Below are the code and all the weights of a small trained network. Each question names an input and a class and asks about switching units off, where a switched-off unit gives its printed mean instead of its output.

import numpy as np


def w(rows, s, z=0):
    codes = np.array(rows[::2]) - 128.0
    scale = np.full(codes.shape[1], s)
    scale[-1] = z or s
    return codes * scale


def f(y):
    return np.maximum(y, 0)


def log_softmax(a):
    a = a - a.max(-1, keepdims=True)
    return a - np.log(np.exp(a).sum(-1, keepdims=True))


def net(x, mask):
    res = np.array(x, float).reshape(1, 7) / 4 @ E
    y = f(res @ A[0][:, :-1].T + A[0][:, -1])
    res = res + np.where(mask, y, B[0][:, -1]) @ B[0][:, :-1]
    return log_softmax(res[-1] @ U[:, :-1].T + U[:, -1])


A, B = {}, {}
E = w([
[105,25,221],'x0',
[130,143,118],'x1',
[51,240,169],'x2',
[1,101,95],'x3',
[129,137,121],'x4',
[125,136,125],'x5',
[128,120,132],'x6',
],0.0073)
A[0] = w([
[86,76,71,92],'n0',
[122,167,51,121],'n1',
[87,218,131,134],'n2',
[94,89,198,185],'n3',
[27,103,92,92],'n4',
[144,162,126,254],'n5',
[102,151,119,210],'n6',
[184,57,90,156],'n7',
[158,123,127,185],'n8',
[160,172,118,114],'n9',
[166,138,8,207],'n10',
[151,133,161,129],'n11',
[141,96,47,178],'n12',
[105,151,140,86],'n13',
[65,81,62,72],'n14',
[147,65,77,81],'n15',
[234,192,124,50],'n16',
[56,186,78,49],'n17',
[123,64,212,164],'n18',
[135,178,116,240],'n19',
[82,206,198,149],'n20',
[120,151,87,203],'n21',
[130,34,129,60],'n22',
[131,102,99,124],'n23',
[160,143,138,127],'n24',
[117,165,115,215],'n25',
[192,131,190,126],'n26',
[131,159,88,114],'n27',
],0.014,0.0036)
B[0] = w([
[186,178,148,191],'n0',
[156,83,103,207],'n1',
[93,141,149,246],'n2',
[133,58,55,232],'n3',
[238,201,98,225],'n4',
[76,6,88,211],'n5',
[111,107,134,189],'n6',
[88,144,193,248],'n7',
[126,119,142,179],'n8',
[110,111,142,189],'n9',
[98,59,150,250],'n10',
[135,194,82,165],'n11',
[100,70,205,204],'n12',
[149,157,197,156],'n13',
[254,203,61,201],'n14',
[140,214,205,201],'n15',
[210,143,120,251],'n16',
[170,142,147,214],'n17',
[128,70,76,254],'n18',
[126,22,131,222],'n19',
[146,121,167,251],'n20',
[118,71,140,193],'n21',
[144,126,140,223],'n22',
[122,142,238,161],'n23',
[139,164,80,169],'n24',
[115,81,137,200],'n25',
[169,182,52,216],'n26',
[152,97,101,178],'n27',
],0.0052,0.0072)
U = w([
[148,113,111,253],'0',
[140,100,97,194],'1',
[216,196,41,57],'2',
[131,69,80,74],'3',
[130,135,250,15],'4',
[144,116,108,122],'5',
],0.014,0.0045)

Each question gives the input, the list of numbers given to net, and the class t.
The units are the neurons (one row each of A and B). Each row of codes is followed by its name. A weight is (code - 128) times the scale printed after its matrix; where a second scale follows, it is the last column's (A, B and U).
mask holds one flag per neuron, in row order. A switched-off neuron (its flag False) gives its mean, the last column of its row in B, instead of its output. The means were averaged over made-up inputs and are rounded, as every weight is.
A unit's drop is (log p(t) with every unit on - log p(t) with that unit switched off) / (log p(t) with every unit on - log p(t) with every unit switched off).
The circuit of an input: a set's keep is (log p(t) with only the set's units on - log p(t) with every unit switched off) / (log p(t) with every unit on - log p(t) with every unit switched off). Starting from the 12 units with the biggest drops (on a tie, the unit counted first), units are removed one at a time, each time the one whose removal leaves the highest keep (on an exact tie, the one counted first), for as long as the keep stays at least 0.8.
circuit, biggest first: the units of the circuit, biggest drop first
most important unit: the unit with the biggest drop
k most important neurons: the k neurons with the biggest drops, biggest first
drop of u: that unit's drop, to one decimal
input [7,-8,8,5,-3,-2,5], class 1: circuit, biggest first -> n3
input [-4,-2,-1,8,-6,-2,-2], class 2: circuit, biggest first -> n14, n4
input [5,-4,-8,2,-4,-1,2], class 4: 2 most important neurons -> n15, n7
input [1,-2,-3,5,-8,-5,3], class 2: circuit, biggest first -> n14, n4, n10
input [-3,-7,8,-4,5,8,6], class 4: circuit, biggest first -> n20, n2
input [3,-5,-7,-2,-6,-3,0], class 4: circuit, biggest first -> n7, n15
input [-6,-1,6,3,-3,6,-1], class 3: circuit, biggest first -> n19, n5
input [-8,6,-6,2,-4,-7,2], class 3: 2 most important neurons -> n10, n1
input [7,1,5,-4,5,-2,0], class 3: circuit, biggest first -> n3, n18
input [-4,0,-3,8,1,6,3], class 2: 3 most important neurons -> n14, n4, n0
input [8,3,6,5,5,-5,7], class 3: 2 most important neurons -> n3, n18
input [4,-5,4,-7,6,6,5], class 2: circuit, biggest first -> n26, n10
input [1,7,-4,8,8,-8,-6], class 2: 2 most important neurons -> n14, n4
input [-8,5,-5,2,1,-3,-7], class 3: most important unit -> n10
input [-2,-1,-8,-7,2,-6,-7], class 4: 3 most important neurons -> n7, n12, n15
input [-7,4,-2,4,1,0,-6], class 3: drop of n10 -> 0.2
input [1,-3,-4,0,-1,0,1], class 4: drop of n3 -> 0.1
input [-7,-5,-3,-1,-2,-1,-6], class 3: drop of n9 -> 0.0
